Each row has a hidden value. The values are split into ranges, and the grade after each row names the range that its value falls in. Each part has its own value, ranges and names.
-178  322   90   65    4   12 -134  -43  -91   21   11  -48 -196  148  131   38  -62   23   24  -82  154  235  169  -24  124  102    5  119   87   58   19 -141  116   33  -53 -220  123  150   31   15  125  271   28  123  -57  -63   19   -3  -57  -11  117  -59 -118 -> (14)
-103   96   69   79  -42  -82  -40 -395 -187 -142 -107 -314  -28   93   35   25  -60 -266   90 -428   66    8 -613   -5 -110  165 -140 -245 -403  164 -211   30  222  264 -154  453 -135 -164  213  -69 -104  116  -47 -446  284 -279   80  125  279   20   12 -233  254 -> (16)
 -97  -71 -160  156  -88   24  -99  141   17 -110   42  -83  182  -13  149 -191 -122   94   78   78   24   85   23  -59  -17  -18  -75  -36  214  136   25  -26  115  129   44 -286   84   61  -33  137 -157  -78 -131 -114  -21   27  -15  -21  -10  175 -294  -26   92 -> (20)
 302  -31   12 -342  257 -203   53  114  221   25 -111  297  173  -42  -61 -129 -322 -185  160   -6  -19 -110 -264   -9 -192 -118  236 -166  -98  286  -35  345  -50  159   61    8  224  177  225  -61  129 -179  -91  -95   85  277 -156 -131  263  -40 -115   96   75 -> (14)
  95   82  209 -121   40  240  -22 -121 -172   -7  -90 -226  -19  -27  138    4  -71 -248   72 -168  288 -160   -3   88  -19 -113   88  -50   31 -111  -91   20 -184   71 -160 -259   47  156 -115  -55   44   92 -144   -5  -69   83  -89 -105   86  -41   96   13 -160 -> (8)
 -22  -11  107  115 -142  -13  150  313  -36  -81  115  -68  122   15   45 -148   63   75  -44  -38   87   60  -23   58  142 -130  101  -45  -92  107   81  218 -128  -66   40 -113  -60   43   93   95  -22  -12   49 -119   72  114  -47  -43  -64  131  136  -53   22 -> (18)
  76   85   64  -64  -40  -35   57  -77 -150   18   49   32  -56  -35  189  -54  -32   22   33  -73  137  186 -181   46    9  121  -42  -60   47  220  -34  177  234  -72  -79  -65  -65  114 -199   13   10  145  -43 -171   99  185  -46   -6  -50   14  107   84   38 -> (18)
  33    8   99  -43 -110  102  128   84  -62  -14   27 -172   11  -38   97 -158  100   95  -88  -21   19   98   19   85   78  -52   -7   15  117   58  104   87 -172  -32  -58 -168  -36  206   -6   36   41   -4   14 -159  -31   55 -104  -99  -16  106   86  -40  -53 -> (18)
  -1   -6   59    1  -19   64  127   81   -5  -41   38   44   97   49   -8 -137  -87 -138 -221  -41  248 -101  -14    9  -52  -30  286 -278  -48   22  -37   64 -129   48 -167 -143  -58  125  149  198 -152    4   50   23  108  -49  -74   30   86  -58   55   22   37 -> (11)
 203   17 -175 -152  200   26  -15   74  197 -164  -94  -19   66  -75    1 -154  -41  -65   49   96  -97    7 -221  -16  -17  -23   48   97  -79  185   73   53  -10   90  159  -91  227    9  107   98  229 -290 -208  206   24  180   17  -46  180   31 -100   18   69 -> (14)
 -49  -22 -101  -63  162   38  -62   17   18 -104  173   69  -51   93   97   42 -197 -118  104 -159  229   93 -203  -35  107   -5   75   -1   62  -40  -33  174  194  -20   -5 -130  187  186   31   26  -15   61  -51  -52   41  -40  -70 -112  -68   20  123  -19    6 -> (11)
-142 -157  -58    9  -42    7 -124   94   27   13   86   13  121  162   19 -271 -257  -36  -46 -149   59  120  -10  -96   71  -41   63  190  118  -76  -35  216  117  172 -114 -116  144   92   92  -23 -275  -30   36  -69 -159   81  -64  -62  -93   76   -9  -79   74 -> (16)
-149  132  -82 -114   -1   46  -26 -366  -30  -27   21 -102 -250  187  -97  170   54 -211   66 -250  -63  247 -347   62   56   71  -43  -63  -37  -49 -103 -191  327   41 -172   81   89   -8   66 -134  119  122   -5 -207  147   -3  150   24   85 -171  108  -87  -31 -> (16)
-133  -79  -99 -142   97   41 -130   14    5   89  247  -40 -104   20  136 -287 -111  -39   15  -13  -73   86 -146  -65  -23   77  -24  209  157 -143  106 -106  141   59   16 -140   62  217   22   25 -104 -114  -49  -54  -83   53  -16 -202   90   85 -126  -42  -19 -> (16)
-121  -73   34 -132  127 -221    0  181  116  175  458  151   75   68 -169 -143 -172  -55   -2 -320  115   87 -139  -33   47 -178   91  -77  -79  -24   15  256   98  -79   38   85   83   53  -93   21  -26  128  143  -26  152  155  -58  -53   91    4  123   65   19 -> (16)
-139  238  -34   20 -128   61  -78  -12 -178   15    2  -27  -42   28  146  -95  -98  -15  221   96  -11  139  163  118   75  142   -4   35  151   13   33  -41  102   14   41 -315   16  153   -9   57  -32   64  -43   -5  -54   -6  -22   -4  -16   74 -104  -36   11 -> (11)
 -11  -16 -105   84   91  -89  -23  102  322   30   57  -30  111  124 -104 -165   -8  -13  -15   41   93   77  -42  -44 -108 -118   10 -156   -6   59  -85  -94  137   36   65 -101  112  117   72  108   53  -18  -67   95  -97  224  146 -175  -72  -23 -317   80   26 -> (3)
 -66  253  132  100  131 -168  -22   35  -28   99   99 -107 -126  131  123 -176   77   36  -53  -42  169  222  106  -45   75   76  -69  146  -34   37   77  -24   30 -111  -17  -47   25  168  -26  105  129  257   -6  290  -53  -39   11  -82  -64   33   53  -16 -142 -> (20)
  72   19 -118   44   84  -16 -113   56   71   78  -53  -54   52  -14   39  119   16  -15    1   13  -40   39  -10  -71   44  -53  -16  -18  102  175   74  -49   39  110   67 -195  178   30  -54  -47  297  -39 -132   49   14  160   78  -68  121  -25  -89   22   35 -> (10)
 -88  366   41  -14  -74  -20 -143 -147 -192  230   34  -93 -180   48  112 -107   84   75  120   72   62  268  294   82  122  300 -157  164  145  -37  109 -122  114  -43    4 -327  -75  191  -74   66  124  199  -17  288  -91 -107   -3  -35  -38  -17  -13  -58  -61 -> (10)
 -82 -150 -230   69   77  -56   71   17  -15  -62  147  131  -51  137  -86 -326  -17  -24 -181 -133    4   24  -23  -91   91 -158   91  -18  -17   16  -25  138  156  159 -107  -26   72  -79 -143 -114 -190   27 -115 -107   13  152 -141   61  -22  -73   33   78  -96 -> (20)
  86  -10  232   -3  -41   64   83   60   38  180  -23 -119   49  -11  -89    8   -9   58  -24   37   92  119  -26   88  114  -40  171 -114  -44  113   59  177 -256 -128 -155  -24  -81  178  -94   49   69   50   66 -112  -66  223  -84  -48   63  -75  203   56   39 -> (3)
 -37   42 -139  -33  147 -120   68   72  221  111  114   78  100   52  -31 -145 -113  -41  -87   -3  100  128   -5  -12  -16  147  106 -135   99  -75   41  227   18 -150   -6  -45    9  247  216  185 -126   -2  162   41  -39   20  -67  -98 -180   80  -61   18   70 -> (18)
-183 -152   43  257  -89   68 -298   -3   -7  105 -177 -172  167   65    2 -345 -312   74 -275  -75   42  -38  133 -229   64  199   81  168 -131  133  -35   70  -53  349 -331  -14  -69 -210  -51   86 -405  -33  -33  -20 -195  171  -12  272   97   60   30  -62  264 -> (3)
-114  545  -32  148  119 -294  -52 -123 -138   -8 -144   95 -166  166   54 -321   18   32  328   22  -28  499  298   52  144  177  -16  176  127   43   30  154  455 -111  102 -246  154   -9 -136   32   43  213 -124  503   21   99  182    2 -374   -4  -92   75 -222 -> (10)
 -47  164  -68  111   49 -206  180 -313 -179  -71    0  -76 -218  221   87   10  201 -244  -11 -335  -36   60 -421    6  -45   -2 -126 -195 -297  150 -195   -8  382  159  -92  334 -103  -90   63 -275  104  268  -83 -415  241    6  184  -22   82  -39   14  -58  -50 -> (4)
 124   71  -31  -94  114 -110  182  588 -132 -269  239   63   18  -46   69  172  118  153    4   93  150  -70 -217  117 -122 -180  149 -247 -174 -101  186 -310 -109  136  -10  162   51 -210  227  -18 -231 -265  211 -233  200  124 -133   14 -213    1  120 -365  -42 -> (3)
 179  341   24 -190  130  -40  184  447 -215 -234   35 -134 -326 -211  127  118  396  314   12  155  -20  -91   42  224  -40   84  -29  -63 -171 -101  315 -655 -122   11  -27    7  -40 -272    5 -105   54 -331   89 -104   86  362   -3   42 -366  -13  274 -418 -147 -> (8)
  10  173   -3 -153  167 -123  -10 -106  126  301  243  104  -98  132  -41 -255   79   67   11 -120   -3  327  100  -15   71  307  107  139   72  -66  185   97  130  -54 -158 -127  -53  125   72   17  -33   99  155  248   91  106   62 -112   33  -89  181    6  -69 -> (4)
 -23   28   12  -18   -9   67  141  -18  -75  -86 -193   51 -178   84  -73 -132   29    9 -295   44   -4   63   80   17  121 -137  178  -75   36   27  -53  -13   40   77 -228 -174   36   90  -78  -15    2    9  -72 -106  -45  155   28   56 -174  -61  142   38 -145 -> (8)
-143  -96 -146  161  176  -95 -206   62  327   42  111  -17  104  119  -62 -125 -135  -54   44  -60  109  138  -47 -141   -2   75   91  -69   12   60   15  -19  149  -79 -110 -101  178  -40    0  115 -107   44 -102   74  -38  220  -54    6  -18  -73 -101   74   44 -> (18)
  20  102   53    8   66   53  -19  -59   37  174  -47 -120  -88   81 -126  -74  148   23   61   50   -9  102   97   67  129  -78    6   19   -3 -121   16  -62   57    8  -44 -234   -6   95 -145  -32  187   30 -109  134  -45  254  240 -158  -95  -68  -40   59 -127 -> (4)
  76   63   43   18  -20  -22   61  165 -111  -30 -133  105  103   50   52  -44 -118 -112  -39   70  116  -88   58   30   82  -55  214 -107  -64   99  -13  235  -90  118  -12 -222   24  159  198   73   50  -32  -45   19   37  -65  -39  -28   29   46   46  -57   74 -> (14)
  72   66  -66  139  208   86   21   55  -76    6 -138  -86   99  -18  282  257 -117  -72  142  178    9  171 -165  -85  161  -79   45   84  231  -89  113  325 -103  -14   38 -185   84  137   81   18  -35   -4  -35 -126   60  107   87 -128 -130  250  -73   65 -232 -> (8)
 -39   89  -74  164  -57  -94   26   73  -12   84   41   64  127   31  -54  -71  -82  -85   24  146  209  -51  145  100    2   44   60 -308 -101  168 -109   37   33 -157  -29 -120  -70   54 -213  203   -7  174  -95   99  -45  138 -127  165   13  -87 -128  140  157 -> (20)
  38   23    5  139    3  158  -11   49  139   29   37 -174  155  -32  -11 -188   55   11   88  -98  183   10   10   15   89  109  171 -112  -55  -22   71  235  -89   -9   50 -248 -102   37  131  115  -75 -100  -19   81   32  129   43 -158  -59   30   48   22   80 -> (18)
  45  -34  -56  -43  256   22  -52  168  -65   26  265   51 -112   28  180  202    6  -11   65 -120   89   -1 -171  -64   97  -79  104   51   18   -2  142  -62   74   57  -69  -65  155  -10 -146 -183  108   49  -34 -168  133  240  -17 -106   68  -35  241  -37 -114 -> (4)
-122  -41 -211  143  -32   53  121  158   -5  -75  283  121   43  113   80   38  -26  -69 -135  -57   86   83 -182 -109  110 -173   98  -38   35   17   20  107   86   76   88 -104   18  -58  109   18 -115   52   76 -117  178  143   27   20   44   47    1   94 -124 -> (20)
  31   40  -31    8  -25  -73   55   63   33  118   88  113   63  150  -48 -126   16  -36   81   20  111  168  104   66   87  -43   94  -55   73  -17  -33  183  141  -44  -52 -255   12  149  -16    6  -13   91  -14   74  -37  165   29 -123 -131  -54  -16   53  -39 -> (10)
 -20 -181   28  -29  186 -222  159   -9  340  202 -215  -76  -56 -136 -280  -45 -400  126  -41  -15  132 -366  102 -115  113  316 -165 -267   69  289  150  -97 -445 -293 -226  -42   35  292 -109  178  229 -184 -113   -1   23  315  -66  164  133 -139   42   17  279 -> (20)
 -47  106 -123   95 -149  -74   17 -309 -159   29  153 -316  -39   54  185   57  161  -96   73 -122   62   91 -340   61 -130  239 -421 -183 -102  223  -66 -238  131   67  -25  221 -187   58   12    3   75  224  -70 -297  106 -277  -85   52  349    9 -217 -138  186 -> (3)
   4  203  -77 -223   82 -222   84    5  -46    7 -138  322 -125   50 -152 -268 -106 -156   19   -2  -99  -44   87   92  -65 -158  132 -194  -43   -5 -153  110  315  146   93 -207   92  101   33  -86   78  -37 -119   -9   39  212   98  -70 -179  -21 -188   93 -111 -> (3)
 199   75  -59  -60  -10    7  144  445 -162 -183  226  -21   54 -145  136    9  186  274  288  102   10  172 -230  193    6  -10   84  -35  -57  -23  253   16   10    7  105   76  -39 -236    7 -117 -263 -312  145 -271  102  395 -158  -70 -297   31  169 -230    9 -> (16)
   2  170 -160 -100  323  251 -256 -275  243 -139  -98 -158  -15 -117  201   60 -131 -253   81 -423  414   18   79 -210 -102  258  146 -126  481 -222   81  -66   98   31 -127 -685  299  -24  178   85 -119  -79 -146  336  170   43   -1 -129 -178  -71   18   58 -316 -> (11)
-121   96    9   77 -141   95   18  128 -114  -72  223   66  -21  115   76 -201  -14   70    2 -112  141  207   12  -32  219   62  174  128    0   16  108  186   88  108   44 -279  -52   34  209   87 -141    6   88   91  145  -93   15  -44   11   43  218  -81  -12 -> (10)
-109  348   17  241  -55   -6   91   -4 -279  -32   75  -40  -68  279  212 -317  125  -57  237   42  -37   79  205  119   97    7    7  222 -173   49   -2  -38   80  173   12  -92  -35  -38  -43 -132  -16  279  -98  142   14  135  108    5  114   30  -82   20 -176 -> (18)
  33  263 -231    2  427    2  229  -27  143  203 -219  195  -43  -79  123  222 -239    9  -94  465  -13   99  -27 -212   97  332   93   11  287 -333  344  202 -401 -128  -75 -181 -134   68  479  229 -372 -156  249  151  260  296   33  133 -245  147 -155  199 -490 -> (18)
 240  311   69 -141  294 -204  209  512  -66 -311  -30  -50 -208 -272  -37   33  238  336   71   83  189  -57  -48  179  -95   32  100 -296 -215  -45  261 -392  -68 -130   23  131   41 -303  -57   33  -59 -388   79   46  150  411  -66   53 -588  -84  268 -323  -82 -> (10)
 -72 -131 -160  -38   89 -156  275   58  259  -98 -140  131  -43   13 -316 -330 -320   86  238 -139  -13 -282  103  -25  228   82  -46 -139   44   93   66  185 -106  -53  -13 -266   99  112   89  -30    3 -313 -172  -82  154  394  100   21 -120  -22  -13    1   79 -> (4)
  10  -84  -60  163   25   24   42  151 -104  121  187 -219   79   67  188 -103  111  -32 -123  106  143 -101   25   -3   66   -3 -129   69   16  -57  120  -22 -222  -23   37  -59  -54  274   -4   96  101   57  -61   98 -124 -155 -107 -162  121   80 -109  -79   63 -> (18)
-259  -50  -83   21  -75 -256   88  180   -5  -95  404  195   28  295  -43 -199 -107 -288 -112 -292  113   59 -305  -77  -51 -240   76  -82 -188  -48 -179   27  377  108   61   71   53  -35  277   39 -153   96   88  -62  199  -35  161  -57   66   27  -91  -73    3 -> (8)
-156  249   39  262 -159   93  -12  107 -289 -119  113 -152 -118   60  269  -38  114   48   20  -11   96  158   96   14  251   39  -50  216  -46  176  108  -54   15  -44   82 -199   -4  -58 -130   55  134  211  -86  126   47   15  -25  116   67   67  182  -19  -83 -> (4)
-160  242   40   90    9 -133   25   70  -92   29   64   26 -178  188  128 -243   57  -58  -83    4   77  170  123  -30   64   75   70   88    9  -60   55  -44  112   -1   29 -178   -9  214  252   61    4  126   25  161  -52 -136   32 -153 -124   35  -16  -84 -148 -> (3)
 122    1  -46  159  114   92   29 -182  106   25  -37 -277   41   45  128   55  116  -38   64   91   64  182 -301   17  -17  221    1  -84  -52  190   35  -67   -8 -124 -191  128  -51   68  -95  101   55   44  -98  -63    3  142   43  -19  164  -81   -1   34  131 -> (4)
  45    0   80   80   15   83   47  103   87   12   -6 -293  -16 -150  128 -153  163  193   31  137 -130  218 -132   42   32    1  -11   19  102  165  185  -45 -103 -181   24  -63  -32  111 -183   78   97 -108  -85 -188  -68  345   11 -147  -33  112  -33   71  -44 -> (18)
-256  620  -43  204   83 -206 -185 -227  -14  131   73  -57 -213  296   61 -170  -68  112  331  -83  116  281  412  -38  197  498 -318  364  -60  174  100 -272  211   24   63 -177  116   10    2   98  269  402  -41  726   66  -84  232  175  145  -72  -54  -54   -7 -> (20)
-251  605   36  185  -25 -368  -32 -109 -246  118   57   32 -301  195   88 -303  156  -13  122   72  -21  296  339   45   62  235 -190  129  -95  160   85 -280  231 -111   96 -115  -27  -12  -81   86  203  405 -112  499   75 -101   11  161   71  -95 -146   31 -219 -> (20)
 -47   68  125   51  -43  227  -21   20 -144  -71 -189 -225  -50  114  253   56   58 -348  -74 -224   89  -16   31  -21   90 -135  219  171  196 -227  -26    5    6   39 -131 -405  176   71  159 -159   89  -29  -71   33 -101  233  219 -244 -199   15  158  -72 -246 -> (18)
  87  113  -67 -111   88   12 -110  -40   91  151  -20   29  -51   54  -58   76   35 -125  -78   86   -3    4    4    3    3   78   54   12  -93  114   33 -202   18   64  -51 -152  103   10    0   36  310    7 -100  270    5  183   59   44  258 -190   -5   47   42 -> (3)
  40    7  214 -112   -4   97   23  -59   55  122  -72 -120  -64 -117  -86   31 -192  147   28   40  176  -76  -12   64   34   34  -75 -172    5  248    1 -114 -220  -91 -170  -86  -15  221 -323  100  176   83  -83 -140  -15  303 -101   97  162  -99   64  125   81 -> (16)
  63  109  213  106   47  324 -294 -115    6   45 -215 -471  119 -170  238  338  -37 -204  -43 -215  482 -181   90  -98  -55  127   57 -205  174   -7   14 -216 -262   24 -184 -496   67   45  -18  167  175   65 -151  193   15  -38   34  -53  105  -41   71  -42  -23 -> (8)
 -77  114   12  129  -54  114   46  -67 -174  -98  100 -160 -151  -44   89  -12   88  -91   18   23  124  -44 -233   89   99   70  -14 -133 -289  181   -9  -98   -9 -128   24   40 -141  -39 -177  117  121  129 -178  -96  123   48 -123  150  223  -62  112   72   49 -> (18)
  11   26   95  -59  293 -145   43  -73   65  133   54 -110 -232   17  -47 -108  106  -80  -57 -143    4   67 -245  -43   32 -111   32  -86 -111  -63   29   62   54  -93   -3  114   -3  204  -52  -88  193   61  -94 -150    4   95   40 -266  -46   -6   64   35 -170 -> (20)
-114   63   58  -42   -5  104 -209 -136 -129   50 -225   -9 -113  -73   39 -287 -208   65   11    1 -120   82  125  -36  137  285  158  130   14   77   81   90   71  133 -285 -254  -41  -88 -129    6 -231  -64 -134 -126  -12  217  -86  201    7   24  180    4   32 -> (18)
 183   83  180  -20  101  150 -166  -41  -26   15  -23 -353  199  -94  235   23   24  -40  292 -233  357 -141  118   20  -43  -71 -189  -58  114  -13    5   45 -162  157  -52 -466   69   89 -141   -9  125  140 -249   59   80   23    9 -195   98  149 -109  -20 -152 -> (11)
 208   10 -164 -286  283    4  -30   58  271 -185 -147  216   38  -47   46  -66 -250  -50  -32  -12  -30 -177 -220 -121 -196  -54  140 -111  -19  302  -23  -45   68  400   58 -152  292  111  284  -16  182 -238 -145 -101  143  164   38  -79  252   42 -170   21   57 -> (14)
  41   77   -6  -74   22   90   73  -59   72   69  -51  115   -6   93  -72    5  -80    2  -32   22   50  240   56   86  114  105  267  -59  123   75   -1  142   84 -108 -254 -152   77  112 -113   42  -17   61   87   26  -10  305   24   65 -106 -146  233  104   36 -> (16)
   8  126   35  132 -128  178  111   49  -32  -88 -152  -48    1   90   42  -29    1   84  -83   27  170  -51  170   77  113  -49   83 -118  -43  148 -107   36  -46  134  -76 -226  -34  137    4   -3   55  116  -16 -145  -96  169   50    6 -139   33   63   18   30 -> (4)
  -8  155  117 -156  -56   82   49   78 -307 -141 -201    8 -275   44  124   13   -2 -186 -155   58  -76 -204  -47   54   56 -321   13  114 -124   73  -79 -216  -36  253   64 -180  147  149   46 -160  376   12 -213 -125  -54   65   20  -43  138   18   10  -54 -195 -> (20)
  14  154   81  -41  -76  257  -85  -76   43 -220  -63 -307  165  -96  135 -156  -22 -181   55 -246  416 -153  104   29 -175  -31  -18 -211  112  -78 -120 -156  -80  132  -60 -533   37  -21   91  211 -125   -3 -167  176   75  -24    2  -29    3   77 -177  -17 -141 -> (8)
  39  -71   -3    4  136   22   76   36  -93 -136  -45   22  -74   44   14 -290   -9   56 -118  -28   17    6  -36  -49  107 -211   80   42  -47   42  -16  117   73  181 -157 -125   57  -19 -218  -40  -87   -7 -208  -96   63  175   17   18  -53   60   70   60 -172 -> (10)
-120  111 -165  206  -85 -137  144 -112   -2 -216  -27    4   60  257  -28  -75   21 -242  241 -224    2  147 -282   82   11  -49   61 -259 -174  107 -207  214  344   75   22  103   30  -72  263 -121 -109  113  -51 -327  155   11   90  -32  -85   -1 -108  -59   57 -> (16)
-363   62  -49  -38  -15 -191 -451 -158 -443    3 -195   95 -285   92   80 -648 -248  -13 -355 -254  -25  -76  196 -361   60  151 -176  347  -53 -261  -20   -4  411  756 -125 -331  -66 -168  286  -82 -477  -57 -221   47   28 -489  -51  115 -138  196 -144 -301 -151 -> (20)
 -82   47  -91   85  -40  320  -27  -31   51  -67  103 -154  -75   63   54  -23   85 -125   55    1   44   64  -56   49  171  105  209   73  -41  -52   76 -108  -44  -68  -59 -264    6  -31   45   57   13  -60  -77   72  -14  206   37  -13  125  -99  175   31  -32 -> (11)
 -36  -43   73  135   15  140   88  179   11 -162  103 -154   43  -79   22  -80  -47   55  -29  -26  181  -54 -136   38  165 -101  146 -146 -175  180   71  183 -272 -121   34   -1  -19   96  -62  171   26   25  -67 -171   50    4 -249   54  116   75  205   36   67 -> (16)
